Below are the code and all the weights of a small trained network. Each question names an input and a class and asks about switching units off, where a switched-off unit gives its printed mean instead of its output.

import numpy as np


def w(rows, s, z=0):
    codes = np.array(rows[::2]) - 128.0
    scale = np.full(codes.shape[1], s)
    scale[-1] = z or s
    return codes * scale


def f(y):
    return y / 2 * (1 + np.tanh(0.7978845608 * (y + 0.044715 * y**3)))


def log_softmax(a):
    a = a - a.max(-1, keepdims=True)
    return a - np.log(np.exp(a).sum(-1, keepdims=True))


def net(x, mask):
    res = np.array(x, float).reshape(1, 5) / 4 @ E
    y = f(res @ A[0][:, :-1].T + A[0][:, -1])
    res = res + np.where(mask, y, B[0][:, -1]) @ B[0][:, :-1]
    return log_softmax(res[-1] @ U[:, :-1].T + U[:, -1])


A, B = {}, {}
E = w([
[128,109,197],'x0',
[110,135,177],'x1',
[100,176,143],'x2',
[241,179,196],'x3',
[246,148,171],'x4',
],0.011)
A[0] = w([
[113,90,127,2],'neuron 0',
[186,9,140,248],'neuron 1',
[124,175,197,223],'neuron 2',
[15,21,136,225],'neuron 3',
[143,132,72,252],'neuron 4',
[141,153,248,207],'neuron 5',
[107,102,215,132],'neuron 6',
[152,147,208,145],'neuron 7',
[134,113,50,170],'neuron 8',
[190,49,118,242],'neuron 9',
[135,178,80,25],'neuron 10',
[76,108,151,73],'neuron 11',
[221,89,192,186],'neuron 12',
],0.017,0.0059)
B[0] = w([
[117,177,213,130],'neuron 0',
[103,235,134,198],'neuron 1',
[160,30,121,204],'neuron 2',
[179,214,26,249],'neuron 3',
[186,160,176,166],'neuron 4',
[231,71,77,242],'neuron 5',
[151,90,39,174],'neuron 6',
[207,102,106,207],'neuron 7',
[203,151,202,166],'neuron 8',
[79,252,181,191],'neuron 9',
[220,131,139,132],'neuron 10',
[114,199,27,155],'neuron 11',
[193,186,163,250],'neuron 12',
],0.012,0.018)
U = w([
[54,70,242,2],'0',
[158,128,114,157],'1',
[227,111,153,154],'2',
[111,140,4,186],'3',
[104,34,143,14],'4',
[104,183,140,96],'5',
],0.012,0.011)

Each question gives the input, the list of numbers given to net, and the class t.
The units are the neurons (one row each of A and B). Each row of codes is followed by its name. A weight is (code - 128) times the scale printed after its matrix; where a second scale follows, it is the last column's (A, B and U).
mask holds one flag per neuron, in row order. A switched-off neuron (its flag False) gives its mean, the last column of its row in B, instead of its output. The means were averaged over made-up inputs and are rounded, as every weight is.
A unit's drop is (log p(t) with every unit on - log p(t) with that unit switched off) / (log p(t) with every unit on - log p(t) with every unit switched off).
The circuit of an input: a set's keep is (log p(t) with only the set's units on - log p(t) with every unit switched off) / (log p(t) with every unit on - log p(t) with every unit switched off). Starting from the 12 units with the biggest drops (on a tie, the unit counted first), units are removed one at a time, each time the one whose removal leaves the highest keep (on an exact tie, the one counted first), for as long as the keep stays at least 0.8.
units of the circuit, in order: the units of the circuit, biggest drop first
k most important neurons: the k neurons with the biggest drops, biggest first
drop of u: that unit's drop, to one decimal
input [4,2,-7,-1,2], class 5: 2 most important neurons	(neuron 1; neuron 9)
input [-8,5,-1,0,0], class 1: 3 most important neurons	(neuron 5; neuron 12; neuron 7)
input [-8,7,-8,8,-8], class 1: units of the circuit, in order	(neuron 5; neuron 12; neuron 3)
input [-8,-3,-6,-6,-1], class 2: most important neuron	(neuron 8)
input [-5,3,-1,0,-1], class 1: 2 most important neurons	(neuron 5; neuron 12)
input [-8,6,0,7,-8], class 1: 4 most important neurons	(neuron 3; neuron 5; neuron 12; neuron 7)
input [-3,-4,-5,-5,0], class 5: 2 most important neurons	(neuron 5; neuron 8)
input [7,-8,-6,2,1], class 5: units of the circuit, in order	(neuron 9; neuron 1)
input [-7,-3,2,-6,-1], class 2: 2 most important neurons	(neuron 8; neuron 4)
input [-4,5,-6,-1,-3], class 3: 2 most important neurons	(neuron 3; neuron 12)
input [-6,3,-7,-6,2], class 5: 2 most important neurons	(neuron 5; neuron 8)
input [-8,-4,-2,-3,-1], class 2: drop of neuron 8	0.5
input [-3,-5,-8,1,-4], class 5: drop of neuron 5	0.3
input [6,7,8,-7,6], class 3: drop of neuron 12	0.1
